Below is a small trained network, with its code and all its weights. Each question gives an input and a target symbol and asks what happens when units are switched off, that is, made to give their printed mean instead of their output.

import numpy as np


def w(rows, s, z=0):
    codes = np.array(rows[::2]) - 128.0
    scale = np.full(codes.shape[1], s)
    scale[-1] = z or s
    return codes * scale


def norm(h):
    return h / np.sqrt((h * h).mean(-1, keepdims=True) + 1e-5)


def f(y):
    return np.maximum(y, 0)


def softmax(a):
    e = np.exp(a - a.max(-1, keepdims=True))
    return e / e.sum(-1, keepdims=True)


def log_softmax(a):
    a = a - a.max(-1, keepdims=True)
    return a - np.log(np.exp(a).sum(-1, keepdims=True))


def net(x, mask):
    ids = ['αβεζηθπτψω'.index(c) for c in x.split()]
    T = len(ids)
    res = E[ids] + P[:T]
    u = 0
    for l in range(2):
        q, k, v = (norm(res) @ M[l].T for M in (Q, K, V))
        z = softmax(np.where(np.tri(T) > 0, q @ k.T / 2**0.5, -1e9)) @ v
        res = res + np.where(mask[u], z, O[l][:, -1]) @ O[l][:, :-1]
        u += 1
        y = f(norm(res) @ A[l][:, :-1].T + A[l][:, -1])
        res = res + np.where(mask[u : u + 4], y, B[l][:, -1]) @ B[l][:, :-1]
        u += 4
    return log_softmax(norm(res)[-1] @ U[:, :-1].T + U[:, -1])


Q, K, V, O, A, B = {}, {}, {}, {}, {}, {}
E = w([
[71,139,111,123,137,155],'α',
[103,106,83,111,117,131],'β',
[147,157,159,159,68,164],'ε',
[55,44,193,137,51,93],'ζ',
[214,124,228,101,133,184],'η',
[96,142,84,95,101,166],'θ',
[168,170,87,163,126,218],'π',
[94,121,103,133,139,118],'τ',
[123,194,89,47,99,6],'ψ',
[117,148,107,208,51,127],'ω',
],0.019)
P = w([
[167,124,144,185,235,165],'0',
[63,210,182,74,119,254],'1',
[63,167,180,96,90,237],'2',
[61,161,164,90,81,195],'3',
[82,134,154,75,65,181],'4',
[73,139,156,83,75,163],'5',
[97,102,143,94,55,146],'6',
],0.0071)
Q[0] = w([
[23,49,108,2,133,157],'0.h1',
[130,89,99,159,116,208],'0.h1',
],0.0086)
K[0] = w([
[131,62,101,161,254,93],'0.h1',
[205,42,54,220,139,188],'0.h1',
],0.0069)
V[0] = w([
[173,125,182,166,253,54],'0.h1',
[206,253,110,34,111,200],'0.h1',
],0.0054)
O[0] = w([
[124,33,139,189,109,7,4],'0.h1',
[146,171,123,133,187,70,177],'0.h1',
],0.014,0.0022)
A[0] = w([
[197,87,137,125,117,208,180],'0.n1',
[145,200,212,68,1,80,131],'0.n2',
[149,32,131,159,96,121,7],'0.n3',
[81,158,187,130,127,150,26],'0.n4',
],0.0089,0.0021)
B[0] = w([
[184,192,226,94,222,21,220],'0.n1',
[97,106,206,153,96,81,255],'0.n2',
[2,11,162,53,99,84,166],'0.n3',
[211,49,141,112,56,85,254],'0.n4',
],0.0074,0.0037)
Q[1] = w([
[15,57,38,1,199,189],'1.h1',
[121,121,115,173,206,182],'1.h1',
],0.0093)
K[1] = w([
[88,28,86,241,254,72],'1.h1',
[107,143,46,99,194,206],'1.h1',
],0.0097)
V[1] = w([
[137,192,141,231,44,115],'1.h1',
[187,117,130,50,114,1],'1.h1',
],0.0092)
O[1] = w([
[53,131,77,232,19,154,152],'1.h1',
[1,151,183,144,234,176,2],'1.h1',
],0.0087,0.0062)
A[1] = w([
[138,246,3,82,126,163,97],'1.n1',
[133,147,191,185,121,217,105],'1.n2',
[23,200,188,71,203,90,120],'1.n3',
[132,168,14,183,170,248,3],'1.n4',
],0.0074,0.0059)
B[1] = w([
[120,42,103,217,213,66,252],'1.n1',
[98,89,89,34,198,157,197],'1.n2',
[205,181,127,155,72,64,238],'1.n3',
[117,121,97,1,64,115,155],'1.n4',
],0.01,0.0045)
U = w([
[220,101,119,132,68,114,109],'α',
[188,134,239,110,184,123,86],'β',
[60,161,44,120,134,155,139],'ε',
[106,135,134,61,124,183,43],'ζ',
[115,214,132,159,110,22,104],'η',
[182,169,55,141,215,145,112],'θ',
[128,127,107,233,153,102,236],'π',
[70,77,196,150,99,90,182],'τ',
[73,184,159,184,186,163,254],'ψ',
[118,145,62,254,52,135,43],'ω',
],0.013,0.004)

Each question gives the input, a string of symbols that net reads in full, and the target symbol t.
The units are the heads (2 rows each of Q, K, V and O) and the neurons (one row each of A and B). Each row of codes is followed by its name. A weight is (code - 128) times the scale printed after its matrix; where a second scale follows, it is the last column's (O, A, B and U).
mask holds one flag per unit, layer by layer, with each layer's heads first. A switched-off unit (its flag False) gives its mean, the last column of its rows in O or B, instead of its output. The means were averaged over made-up inputs and are rounded, as every weight is.
A unit's drop is (log p(t) with every unit on - log p(t) with that unit switched off) / (log p(t) with every unit on - log p(t) with every unit switched off).
The circuit of an input: a set's keep is (log p(t) with only the set's units on - log p(t) with every unit switched off) / (log p(t) with every unit on - log p(t) with every unit switched off). Starting from all 10 units, units are removed one at a time, each time the one whose removal leaves the highest keep (on an exact tie, the one counted first), for as long as the keep stays at least 0.8.
units of the circuit, in order: the units of the circuit, biggest drop first
top k neurons: the k neurons with the biggest drops, biggest first
top k neurons in layer l: the k neurons of layer l with the biggest drops, biggest first
drop when u is switched off: that unit's drop, to one decimal
input ζ α α ψ ψ α θ, target ζ: units of the circuit, in order : 1.h1; 0.n3
input α θ ε, target β: units of the circuit, in order : 0.n1; 1.n2
input η α ε α, target η: units of the circuit, in order : 1.n3; 1.h1
input θ η π, target θ: units of the circuit, in order : 1.n1; 0.h1
input ε α α β, target ε: units of the circuit, in order : 1.h1; 0.n1; 0.h1
input ε α ω α β, target ε: units of the circuit, in order : 1.h1; 0.h1; 0.n1
input β α α, target β: units of the circuit, in order : 1.h1
input η ω τ ψ ε τ α, target η: units of the circuit, in order : 1.h1; 1.n3
input θ α ε ε, target ψ: top 2 neurons in layer 0 : 0.n1; 0.n2
input ε α α α α τ, target ε: units of the circuit, in order : 1.h1; 0.h1
input ε η η τ, target ε: top 3 neurons : 0.n1; 1.n4; 0.n2
input α ε ζ τ ε, target ζ: units of the circuit, in order : 0.h1; 1.n2
input ε α β α ω π α, target ε: top 2 neurons : 1.n4; 0.n1
input π α π α ω θ, target π: units of the circuit, in order : 1.n1; 0.h1
input ψ τ ε ε ψ α θ, target ψ: units of the circuit, in order : 1.h1
input η ω τ ε τ, target η: top 2 neurons : 1.n3; 1.n1
input ε ψ α τ π β α, target ε: top 2 neurons : 1.n4; 1.n1
input β τ ω θ α τ, target β: drop when 0.h1 is switched off : 0.1
input π ζ α ω τ, target π: drop when 0.h1 is switched off : 0.3
input ζ α ω α τ, target ζ: drop when 0.h1 is switched off : 1.7
input ζ ε ε α ε α, target ζ: top neuron : 0.n3
